Below is a small trained network, with its code and all its weights. Each question gives an input and a class and asks what happens when units are switched off, that is, made to give their printed mean instead of their output.

import numpy as np


def w(rows, s, z=0):
    codes = np.array(rows[::2]) - 128.0
    scale = np.full(codes.shape[1], s)
    scale[-1] = z or s
    return codes * scale


def f(y):
    return y / 2 * (1 + np.tanh(0.7978845608 * (y + 0.044715 * y**3)))


def log_softmax(a):
    a = a - a.max(-1, keepdims=True)
    return a - np.log(np.exp(a).sum(-1, keepdims=True))


def net(x, mask):
    res = np.array(x, float).reshape(1, 4) / 4 @ E
    y = f(res @ A[0][:, :-1].T + A[0][:, -1])
    res = res + np.where(mask, y, B[0][:, -1]) @ B[0][:, :-1]
    return log_softmax(res[-1] @ U[:, :-1].T + U[:, -1])


A, B = {}, {}
E = w([
[255,145,216],'x0',
[184,83,53],'x1',
[127,128,128],'x2',
[176,242,80],'x3',
],0.0074)
A[0] = w([
[138,136,158,33],'neuron 0',
[86,68,198,51],'neuron 1',
[159,110,130,31],'neuron 2',
[140,141,98,148],'neuron 3',
[168,135,158,120],'neuron 4',
[104,120,92,61],'neuron 5',
[105,143,103,52],'neuron 6',
[127,30,157,82],'neuron 7',
[159,151,68,4],'neuron 8',
[172,172,61,117],'neuron 9',
[90,143,87,103],'neuron 10',
[158,127,154,64],'neuron 11',
[175,125,165,58],'neuron 12',
[214,63,164,121],'neuron 13',
[136,148,189,80],'neuron 14',
[62,133,94,109],'neuron 15',
[157,151,115,20],'neuron 16',
[170,78,61,136],'neuron 17',
[167,124,161,80],'neuron 18',
[120,103,139,2],'neuron 19',
[103,122,110,67],'neuron 20',
[111,254,126,15],'neuron 21',
[92,140,89,76],'neuron 22',
[212,64,68,21],'neuron 23',
[76,201,181,82],'neuron 24',
[111,67,159,55],'neuron 25',
[132,176,110,104],'neuron 26',
[87,160,62,55],'neuron 27',
[71,140,67,126],'neuron 28',
[180,75,74,94],'neuron 29',
[151,116,129,211],'neuron 30',
[98,117,83,103],'neuron 31',
[190,112,157,96],'neuron 32',
[142,37,175,77],'neuron 33',
[185,97,118,57],'neuron 34',
[190,196,54,69],'neuron 35',
[173,129,155,93],'neuron 36',
[175,116,47,119],'neuron 37',
[86,186,190,84],'neuron 38',
[108,148,150,147],'neuron 39',
[91,90,60,133],'neuron 40',
[116,218,128,101],'neuron 41',
[176,141,159,79],'neuron 42',
[72,173,197,49],'neuron 43',
],0.015,0.0057)
B[0] = w([
[103,131,41,117],'neuron 0',
[170,115,99,211],'neuron 1',
[108,123,49,119],'neuron 2',
[133,102,156,155],'neuron 3',
[120,162,111,175],'neuron 4',
[113,151,82,146],'neuron 5',
[150,137,92,129],'neuron 6',
[251,102,107,228],'neuron 7',
[139,77,54,144],'neuron 8',
[163,97,151,208],'neuron 9',
[149,159,108,182],'neuron 10',
[113,153,56,137],'neuron 11',
[122,142,89,165],'neuron 12',
[102,164,120,254],'neuron 13',
[68,151,78,157],'neuron 14',
[145,182,110,226],'neuron 15',
[149,123,84,123],'neuron 16',
[44,117,134,215],'neuron 17',
[110,155,88,159],'neuron 18',
[141,101,67,111],'neuron 19',
[124,142,99,134],'neuron 20',
[181,90,99,197],'neuron 21',
[126,154,94,166],'neuron 22',
[91,115,104,197],'neuron 23',
[83,92,95,190],'neuron 24',
[237,100,75,176],'neuron 25',
[177,85,131,153],'neuron 26',
[134,136,116,190],'neuron 27',
[141,153,124,242],'neuron 28',
[35,106,119,193],'neuron 29',
[104,143,158,190],'neuron 30',
[124,153,118,182],'neuron 31',
[143,156,103,194],'neuron 32',
[168,99,115,220],'neuron 33',
[95,132,90,155],'neuron 34',
[177,112,123,227],'neuron 35',
[117,161,87,168],'neuron 36',
[82,83,137,205],'neuron 37',
[34,80,73,181],'neuron 38',
[98,102,166,151],'neuron 39',
[141,158,128,244],'neuron 40',
[191,77,150,190],'neuron 41',
[134,147,104,171],'neuron 42',
[69,95,43,177],'neuron 43',
],0.011,0.0061)
U = w([
[161,84,139,87],'0',
[109,208,121,89],'1',
[105,127,164,251],'2',
[61,80,141,106],'3',
[103,146,251,107],'4',
],0.017)

Each question gives the input, the list of numbers given to net, and the class t.
The units are the neurons (one row each of A and B). Each row of codes is followed by its name. A weight is (code - 128) times the scale printed after its matrix; where a second scale follows, it is the last column's (A, B and U).
mask holds one flag per neuron, in row order. A switched-off neuron (its flag False) gives its mean, the last column of its row in B, instead of its output. The means were averaged over made-up inputs and are rounded, as every weight is.
A unit's drop is (log p(t) with every unit on - log p(t) with that unit switched off) / (log p(t) with every unit on - log p(t) with every unit switched off).
The circuit of an input: a set's keep is (log p(t) with only the set's units on - log p(t) with every unit switched off) / (log p(t) with every unit on - log p(t) with every unit switched off). Starting from the 12 units with the biggest drops (on a tie, the unit counted first), units are removed one at a time, each time the one whose removal leaves the highest keep (on an exact tie, the one counted first), for as long as the keep stays at least 0.8.
units of the circuit, in order: the units of the circuit, biggest drop first
most important unit: the unit with the biggest drop
top k neurons: the k neurons with the biggest drops, biggest first
drop of u: that unit's drop, to one decimal
input [4,-8,6,-6], class 3: units of the circuit, in order -> neuron 38; neuron 43
input [-3,-4,1,-4], class 0: units of the circuit, in order -> neuron 17; neuron 1
input [-7,-7,3,-2], class 1: units of the circuit, in order -> neuron 15; neuron 28
input [3,-1,3,5], class 0: units of the circuit, in order -> neuron 21; neuron 41
input [4,-7,4,-4], class 3: units of the circuit, in order -> neuron 38; neuron 43
input [5,-7,-2,-2], class 3: top 2 neurons -> neuron 38; neuron 43
input [-6,7,-5,6], class 3: units of the circuit, in order -> neuron 37
input [-2,-6,3,4], class 3: units of the circuit, in order -> neuron 38; neuron 24
input [-7,-1,6,7], class 0: top 2 neurons -> neuron 41; neuron 21
input [-7,-6,7,1], class 1: drop of neuron 15 -> 0.5
input [-5,-7,6,1], class 3: drop of neuron 38 -> 0.5
input [-8,-8,5,-3], class 1: drop of neuron 15 -> 0.7
input [2,2,5,-8], class 0: drop of neuron 7 -> 0.1
input [6,4,2,-5], class 1: most important unit -> neuron 13
